Here is a tiny trained network, its code and every weight. The questions are about switching its units off for an input and a class, where a switched-off unit gives its printed mean instead of its output.

import numpy as np


def w(rows, s, z=0):
    codes = np.array(rows[::2]) - 128.0
    scale = np.full(codes.shape[1], s)
    scale[-1] = z or s
    return codes * scale


def f(y):
    return y / 2 * (1 + np.tanh(0.7978845608 * (y + 0.044715 * y**3)))


def log_softmax(a):
    a = a - a.max(-1, keepdims=True)
    return a - np.log(np.exp(a).sum(-1, keepdims=True))


def net(x, mask):
    res = np.array(x, float).reshape(1, 7) / 4 @ E
    y = f(res @ A[0][:, :-1].T + A[0][:, -1])
    res = res + np.where(mask, y, B[0][:, -1]) @ B[0][:, :-1]
    return log_softmax(res[-1] @ U[:, :-1].T + U[:, -1])


A, B = {}, {}
E = w([
[119,35,225,216,24,186,183,98,200,141],'x0',
[152,219,11,202,36,169,179,148,145,87],'x1',
[120,125,113,136,147,128,140,110,141,140],'x2',
[131,133,136,117,130,138,120,128,142,115],'x3',
[109,97,97,153,109,91,157,127,79,156],'x4',
[42,176,123,81,106,219,162,214,137,216],'x5',
[145,153,145,102,127,247,185,28,4,126],'x6',
],0.011)
A[0] = w([
[74,141,95,36,92,204,140,201,162,182,91],'neuron 1',
[81,144,124,143,172,25,130,225,190,96,153],'neuron 2',
[129,176,35,82,167,113,52,114,89,124,47],'neuron 3',
[120,118,99,163,120,27,72,199,230,167,181],'neuron 4',
[133,110,176,159,85,162,137,73,219,179,64],'neuron 5',
[97,81,179,183,39,107,162,97,159,118,111],'neuron 6',
[149,175,56,66,196,105,77,165,65,110,105],'neuron 7',
[126,98,132,139,155,106,121,251,180,38,172],'neuron 8',
[132,71,222,46,156,108,74,142,78,194,69],'neuron 9',
[253,91,110,153,142,59,98,73,113,43,10],'neuron 10',
[197,224,17,177,61,140,221,171,151,16,2],'neuron 11',
[168,76,95,123,130,147,79,104,129,82,91],'neuron 12',
[38,188,131,98,160,144,158,168,128,158,20],'neuron 13',
[134,50,227,45,219,67,133,107,107,168,14],'neuron 14',
[255,112,107,154,152,83,113,53,136,71,32],'neuron 15',
[157,142,152,112,173,186,168,111,63,131,180],'neuron 16',
[135,142,159,134,164,217,158,61,37,88,143],'neuron 17',
[125,157,127,107,146,192,154,59,35,62,162],'neuron 18',
[127,173,45,78,193,61,114,130,108,136,109],'neuron 19',
],0.0092,0.002)
B[0] = w([
[99,104,115,68,181,111,214,199,62,230,208],'neuron 1',
[8,163,111,176,127,82,147,104,93,88,201],'neuron 2',
[193,58,179,124,74,174,145,114,208,107,210],'neuron 3',
[59,144,133,196,195,87,126,92,96,24,216],'neuron 4',
[177,67,157,144,60,154,136,164,140,98,191],'neuron 5',
[171,47,229,92,90,180,154,84,152,102,200],'neuron 6',
[121,56,247,143,50,238,125,144,177,81,228],'neuron 7',
[73,145,141,134,126,109,95,109,70,77,184],'neuron 8',
[151,211,64,99,91,101,82,102,181,185,211],'neuron 9',
[94,68,125,78,175,167,206,192,48,247,209],'neuron 10',
[168,223,61,46,132,115,52,28,239,199,253],'neuron 11',
[124,111,87,134,135,129,123,198,87,140,153],'neuron 12',
[157,79,140,54,170,130,162,191,87,203,180],'neuron 13',
[177,192,41,76,74,88,108,62,244,163,224],'neuron 14',
[146,66,83,116,184,133,140,226,50,238,200],'neuron 15',
[41,175,104,216,181,89,121,118,91,63,190],'neuron 16',
[94,116,167,255,179,75,109,118,120,53,215],'neuron 17',
[78,235,153,192,180,98,171,88,55,68,213],'neuron 18',
[174,94,199,132,72,197,113,125,155,89,212],'neuron 19',
],0.0079,0.02)
U = w([
[50,158,132,170,179,86,143,93,79,54,250],'0',
[182,68,233,128,39,205,146,113,142,115,82],'1',
[175,196,18,91,108,115,105,42,169,199,101],'2',
[108,97,105,94,189,136,185,238,57,250,72],'3',
],0.012,0.002)

Each question gives the input, the list of numbers given to net, and the class t.
The units are the neurons (one row each of A and B). Each row of codes is followed by its name. A weight is (code - 128) times the scale printed after its matrix; where a second scale follows, it is the last column's (A, B and U).
mask holds one flag per neuron, in row order. A switched-off neuron (its flag False) gives its mean, the last column of its row in B, instead of its output. The means were averaged over made-up inputs and are rounded, as every weight is.
A unit's drop is (log p(t) with every unit on - log p(t) with that unit switched off) / (log p(t) with every unit on - log p(t) with every unit switched off).
unit that matters most: the unit with the biggest drop
top k neurons: the k neurons with the biggest drops, biggest first
drop when u is switched off: that unit's drop, to one decimal
input [-6,-3,2,-7,3,2,-6], class 0: top 3 neurons -> neuron 2; neuron 4; neuron 6
input [4,-6,4,7,8,1,1], class 2: unit that matters most -> neuron 14
input [-1,-7,8,-1,-5,-8,1], class 3: top 4 neurons -> neuron 10; neuron 15; neuron 11; neuron 12
input [-6,-7,2,8,6,-5,-6], class 2: top 3 neurons -> neuron 14; neuron 9; neuron 17
input [-7,-7,1,3,-4,2,-1], class 1: top 3 neurons -> neuron 7; neuron 11; neuron 19
input [-6,-7,-5,1,4,0,2], class 2: top 3 neurons -> neuron 14; neuron 9; neuron 6
input [-4,-4,-8,-4,4,-7,3], class 3: top 2 neurons -> neuron 10; neuron 15
input [6,-3,5,-2,2,3,6], class 0: top 3 neurons -> neuron 7; neuron 16; neuron 17
input [7,-1,-8,8,3,-1,-7], class 0: top 2 neurons -> neuron 4; neuron 7
input [4,-2,-5,7,8,1,-4], class 0: top 3 neurons -> neuron 7; neuron 4; neuron 3
input [0,-8,-6,5,-6,7,-8], class 0: top 3 neurons -> neuron 4; neuron 2; neuron 11
input [4,5,-4,1,5,7,3], class 3: top 2 neurons -> neuron 1; neuron 14
input [2,-6,7,-8,-8,8,2], class 3: top 2 neurons -> neuron 1; neuron 11
input [6,-5,-5,4,-1,-7,8], class 0: unit that matters most -> neuron 17
input [-8,-4,-4,3,-2,-8,-6], class 1: top 4 neurons -> neuron 7; neuron 19; neuron 3; neuron 1
input [-5,-7,5,6,3,3,-7], class 0: top 2 neurons -> neuron 4; neuron 2
input [3,7,7,2,-1,5,5], class 2: drop when neuron 11 is switched off -> 4.4
input [-7,6,-2,0,-2,0,-2], class 1: drop when neuron 7 is switched off -> 0.8
input [-2,-8,-6,-5,-7,-5,4], class 2: drop when neuron 14 is switched off -> 1.5
input [6,-7,5,-8,-7,-4,1], class 2: drop when neuron 1 is switched off -> 0.0
input [2,6,-5,-6,2,-7,-5], class 3: unit that matters most -> neuron 10
